Here is a tiny trained network, its code and every weight. The questions are about switching its units off for an input and a class, where a switched-off unit gives its printed mean instead of its output.

import numpy as np


def w(rows, s, z=0):
    codes = np.array(rows[::2]) - 128.0
    scale = np.full(codes.shape[1], s)
    scale[-1] = z or s
    return codes * scale


def norm(h):
    return h / np.sqrt((h * h).mean(-1, keepdims=True) + 1e-5)


def f(y):
    return np.maximum(y, 0)


def log_softmax(a):
    a = a - a.max(-1, keepdims=True)
    return a - np.log(np.exp(a).sum(-1, keepdims=True))


def net(x, mask):
    res = np.array(x, float).reshape(1, 2) / 4 @ E
    u = 0
    for l in range(4):
        y = f(norm(res) @ A[l][:, :-1].T + A[l][:, -1])
        res = res + np.where(mask[u : u + 3], y, B[l][:, -1]) @ B[l][:, :-1]
        u += 3
    return log_softmax(norm(res)[-1] @ U[:, :-1].T + U[:, -1])


A, B = {}, {}
E = w([
[236,27,144,171,229,75,21,193,100,140,198,57],'x0',
[129,188,210,68,128,94,174,71,10,35,179,119],'x1',
],0.014)
A[0] = w([
[164,26,197,119,238,83,159,106,149,79,203,24,159],'0.n0',
[35,254,156,67,29,165,228,48,102,70,87,195,253],'0.n1',
[78,72,50,187,114,209,136,155,223,213,62,149,136],'0.n2',
],0.0054,0.0034)
B[0] = w([
[204,153,161,161,75,137,1,144,149,128,151,130,184],'0.n0',
[199,139,99,124,120,98,41,164,65,177,149,150,251],'0.n1',
[194,158,186,117,101,106,65,146,120,72,129,114,203],'0.n2',
],0.0085,0.016)
A[1] = w([
[55,211,99,102,43,161,187,90,142,145,80,195,5],'1.n0',
[89,178,189,96,114,129,186,64,73,58,156,129,69],'1.n1',
[78,112,84,162,100,174,138,140,255,169,74,142,113],'1.n2',
],0.036,0.0013)
B[1] = w([
[92,50,93,146,201,162,63,22,133,175,158,77,252],'1.n0',
[195,140,190,135,86,114,165,188,163,39,42,108,191],'1.n1',
[202,157,226,115,86,99,173,160,116,7,59,99,203],'1.n2',
],0.016,0.029)
A[2] = w([
[39,104,115,153,140,194,110,5,193,147,134,110,56],'2.n0',
[30,81,89,141,162,172,185,45,192,161,104,114,2],'2.n1',
[60,137,172,135,115,161,229,74,169,64,103,113,110],'2.n2',
],0.03,0.0012)
B[2] = w([
[191,131,61,181,186,123,8,114,98,115,153,172,250],'2.n0',
[192,78,180,142,125,147,38,132,159,144,155,57,200],'2.n1',
[117,175,134,129,82,128,133,142,148,126,125,170,181],'2.n2',
],0.018,0.023)
A[3] = w([
[86,100,108,153,126,174,192,159,129,163,147,109,76],'3.n0',
[78,108,65,129,147,167,76,2,135,164,94,122,132],'3.n1',
[149,188,130,131,59,143,73,130,151,127,109,165,247],'3.n2',
],0.031,0.0014)
B[3] = w([
[115,142,151,129,125,179,147,86,66,124,157,117,128],'3.n0',
[107,132,108,48,148,73,163,254,72,211,209,131,211],'3.n1',
[70,139,99,102,135,136,190,105,121,138,111,148,255],'3.n2',
],0.015,0.026)
U = w([
[199,38,110,156,222,120,12,130,93,151,195,61,162],'0',
[170,174,191,121,67,122,174,152,142,25,57,123,138],'1',
[24,162,49,96,136,140,197,101,100,187,152,194,153],'2',
[71,92,157,254,84,181,192,98,200,160,222,106,1],'3',
],0.0092,0.0053)

Each question gives the input, the list of numbers given to net, and the class t.
The units are the neurons (one row each of A and B). Each row of codes is followed by its name. A weight is (code - 128) times the scale printed after its matrix; where a second scale follows, it is the last column's (A, B and U).
mask holds one flag per neuron, layer by layer. A switched-off neuron (its flag False) gives its mean, the last column of its row in B, instead of its output. The means were averaged over made-up inputs and are rounded, as every weight is.
A unit's drop is (log p(t) with every unit on - log p(t) with that unit switched off) / (log p(t) with every unit on - log p(t) with every unit switched off).
The circuit of an input: a set's keep is (log p(t) with only the set's units on - log p(t) with every unit switched off) / (log p(t) with every unit on - log p(t) with every unit switched off). Starting from all 12 units, units are removed one at a time, each time the one whose removal leaves the highest keep (on an exact tie, the one counted first), for as long as the keep stays at least 0.8.
units of the circuit, in order: the units of the circuit, biggest drop first
k most important neurons: the k neurons with the biggest drops, biggest first
k most important neurons of layer l: the k neurons of layer l with the biggest drops, biggest first
drop of u: that unit's drop, to one decimal
input [3,1], class 2: units of the circuit, in order : 2.n1; 1.n2; 1.n0; 2.n0
input [3,-4], class 1: units of the circuit, in order : 1.n0; 2.n0
input [-3,8], class 1: units of the circuit, in order : 1.n1
input [3,0], class 2: 4 most important neurons : 0.n0; 2.n1; 1.n2; 1.n0
input [-2,3], class 2: 2 most important neurons : 0.n1; 1.n0
input [-2,1], class 2: 3 most important neurons : 0.n1; 1.n0; 1.n2
input [2,-1], class 2: 4 most important neurons : 2.n1; 1.n0; 1.n2; 1.n1
input [-1,-2], class 2: 3 most important neurons : 1.n0; 0.n2; 1.n2
input [6,7], class 1: 2 most important neurons of layer 2 : 2.n0; 2.n1
input [2,-2], class 2: 4 most important neurons : 2.n1; 1.n0; 1.n2; 1.n1
input [2,2], class 2: 3 most important neurons : 2.n1; 1.n0; 1.n2
input [-1,3], class 2: 2 most important neurons : 0.n1; 1.n0
input [3,3], class 2: 2 most important neurons : 2.n1; 0.n0
input [0,-2], class 2: 2 most important neurons : 1.n0; 0.n2
input [3,-1], class 2: most important neuron of layer 3 : 3.n2
input [-1,-5], class 1: drop of 0.n1 : 0.2
